Here is a tiny trained network, its code and every weight. The questions are about switching its units off for an input and a class, where a switched-off unit gives its printed mean instead of its output.

import numpy as np


def w(rows, s, z=0):
    codes = np.array(rows[::2]) - 128.0
    scale = np.full(codes.shape[1], s)
    scale[-1] = z or s
    return codes * scale


def norm(h):
    return h / np.sqrt((h * h).mean(-1, keepdims=True) + 1e-5)


def f(y):
    return np.maximum(y, 0)


def log_softmax(a):
    a = a - a.max(-1, keepdims=True)
    return a - np.log(np.exp(a).sum(-1, keepdims=True))


def net(x, mask):
    res = np.array(x, float).reshape(1, 7) / 4 @ E
    u = 0
    for l in range(3):
        y = f(norm(res) @ A[l][:, :-1].T + A[l][:, -1])
        res = res + np.where(mask[u : u + 13], y, B[l][:, -1]) @ B[l][:, :-1]
        u += 13
    return log_softmax(norm(res)[-1] @ U[:, :-1].T + U[:, -1])


A, B = {}, {}
E = w([
[129,135,126],'x0',
[89,191,15],'x1',
[31,177,186],'x2',
[128,127,126],'x3',
[57,2,113],'x4',
[126,131,129],'x5',
[126,125,129],'x6',
],0.0069)
A[0] = w([
[181,87,78,16],'0.n1',
[170,227,94,191],'0.n2',
[45,75,10,189],'0.n3',
[170,160,177,76],'0.n4',
[179,114,52,3],'0.n5',
[87,87,154,126],'0.n6',
[214,120,41,15],'0.n7',
[21,176,115,77],'0.n8',
[119,101,155,50],'0.n9',
[11,208,180,75],'0.n10',
[224,84,75,22],'0.n11',
[94,152,139,77],'0.n12',
[104,201,10,123],'0.n13',
],0.011,0.0018)
B[0] = w([
[57,94,156,169],'0.n1',
[191,73,35,246],'0.n2',
[219,140,38,254],'0.n3',
[179,45,110,183],'0.n4',
[30,108,120,172],'0.n5',
[201,97,94,184],'0.n6',
[6,84,131,195],'0.n7',
[47,120,107,216],'0.n8',
[168,146,112,151],'0.n9',
[15,48,123,244],'0.n10',
[18,106,166,194],'0.n11',
[100,102,132,156],'0.n12',
[186,161,14,246],'0.n13',
],0.019,0.0059)
A[1] = w([
[135,76,183,142],'1.n1',
[129,139,160,2],'1.n2',
[172,101,250,196],'1.n3',
[125,27,26,110],'1.n4',
[171,191,154,79],'1.n5',
[31,134,108,97],'1.n6',
[134,181,186,47],'1.n7',
[205,61,231,197],'1.n8',
[153,90,231,125],'1.n9',
[140,136,130,6],'1.n10',
[100,123,120,87],'1.n11',
[236,32,85,122],'1.n12',
[140,78,156,95],'1.n13',
],0.013,0.0017)
B[1] = w([
[96,129,82,150],'1.n1',
[94,115,138,128],'1.n2',
[86,162,33,143],'1.n3',
[144,165,233,252],'1.n4',
[102,192,149,128],'1.n5',
[78,137,170,164],'1.n6',
[98,176,133,128],'1.n7',
[74,217,3,157],'1.n8',
[126,151,23,143],'1.n9',
[103,147,139,128],'1.n10',
[115,136,140,140],'1.n11',
[129,249,168,201],'1.n12',
[86,133,124,148],'1.n13',
],0.021,0.018)
A[2] = w([
[49,71,158,127],'2.n1',
[194,208,165,142],'2.n2',
[196,179,205,144],'2.n3',
[127,145,149,36],'2.n4',
[160,68,186,89],'2.n5',
[2,64,165,162],'2.n6',
[164,229,250,118],'2.n7',
[119,144,147,2],'2.n8',
[165,51,4,141],'2.n9',
[81,94,209,77],'2.n10',
[189,198,207,110],'2.n11',
[251,120,94,151],'2.n12',
[159,77,68,126],'2.n13',
],0.012,0.0025)
B[2] = w([
[83,95,210,203],'2.n1',
[128,161,176,216],'2.n2',
[167,224,137,192],'2.n3',
[143,143,119,137],'2.n4',
[103,93,58,133],'2.n5',
[63,62,247,255],'2.n6',
[158,230,195,249],'2.n7',
[139,140,118,133],'2.n8',
[39,207,20,147],'2.n9',
[97,214,152,186],'2.n10',
[175,192,161,204],'2.n11',
[5,159,146,151],'2.n12',
[89,185,74,132],'2.n13',
],0.017,0.0081)
U = w([
[73,10,220,1],'0',
[102,120,166,254],'1',
[197,136,194,45],'2',
[126,61,11,168],'3',
[162,92,189,201],'4',
],0.013,0.00092)

Each question gives the input, the list of numbers given to net, and the class t.
The units are the neurons (one row each of A and B). Each row of codes is followed by its name. A weight is (code - 128) times the scale printed after its matrix; where a second scale follows, it is the last column's (A, B and U).
mask holds one flag per neuron, layer by layer. A switched-off neuron (its flag False) gives its mean, the last column of its row in B, instead of its output. The means were averaged over made-up inputs and are rounded, as every weight is.
A unit's drop is (log p(t) with every unit on - log p(t) with that unit switched off) / (log p(t) with every unit on - log p(t) with every unit switched off).
The circuit of an input: a set's keep is (log p(t) with only the set's units on - log p(t) with every unit switched off) / (log p(t) with every unit on - log p(t) with every unit switched off). Starting from the 12 units with the biggest drops (on a tie, the unit counted first), units are removed one at a time, each time the one whose removal leaves the highest keep (on an exact tie, the one counted first), for as long as the keep stays at least 0.8.
circuit, biggest first: the units of the circuit, biggest drop first
top k neurons: the k neurons with the biggest drops, biggest first
k most important neurons of layer l: the k neurons of layer l with the biggest drops, biggest first
drop of u: that unit's drop, to one decimal
input [5,6,6,0,0,-1,-1], class 0: top 4 neurons	(0.n10; 0.n8; 1.n8; 1.n12)
input [-2,5,6,3,1,-4,6], class 0: circuit, biggest first	(0.n10; 1.n12; 2.n6)
input [-4,-7,-6,8,2,5,-1], class 3: 4 most important neurons of layer 0	(0.n13; 0.n10; 0.n8; 0.n2)
input [-8,-7,-5,-1,4,5,6], class 3: top neuron	(0.n13)
input [-3,-3,3,8,-2,-3,-3], class 0: 4 most important neurons of layer 0	(0.n10; 0.n3; 0.n13; 0.n2)
input [-7,8,5,-4,3,1,4], class 3: 2 most important neurons of layer 0	(0.n13; 0.n3)
input [-3,-5,-7,7,-6,6,6], class 0: top 3 neurons	(0.n11; 0.n3; 0.n7)
input [-1,7,-6,5,1,-6,0], class 3: circuit, biggest first	(0.n13; 0.n3)
input [3,-3,-8,8,-6,7,2], class 0: 2 most important neurons of layer 0	(0.n11; 0.n7)
input [1,5,7,4,-4,-6,0], class 0: 2 most important neurons of layer 0	(0.n10; 0.n8)
input [-3,7,-4,-1,-3,2,-2], class 3: 3 most important neurons of layer 0	(0.n13; 0.n7; 0.n5)
input [2,-1,3,-8,0,1,0], class 0: top 2 neurons	(0.n10; 1.n12)
input [4,-3,8,-7,-6,0,-3], class 0: 3 most important neurons of layer 0	(0.n10; 0.n3; 0.n13)
input [1,3,8,-2,4,1,-2], class 0: most important neuron of layer 1	(1.n12)
input [7,-6,1,5,0,-3,6], class 3: 4 most important neurons of layer 1	(1.n8; 1.n4; 1.n3; 1.n9)
input [-4,8,-1,-5,5,-7,8], class 3: 2 most important neurons of layer 1	(1.n6; 1.n4)
input [6,8,1,-4,5,2,-6], class 3: 3 most important neurons of layer 0	(0.n13; 0.n3; 0.n8)
input [6,-8,4,-6,-4,-6,1], class 3: drop of 0.n2	0.3
input [0,1,3,-6,6,-4,-6], class 2: drop of 0.n3	0.3
input [3,4,0,0,2,-1,-2], class 3: drop of 0.n13	0.9
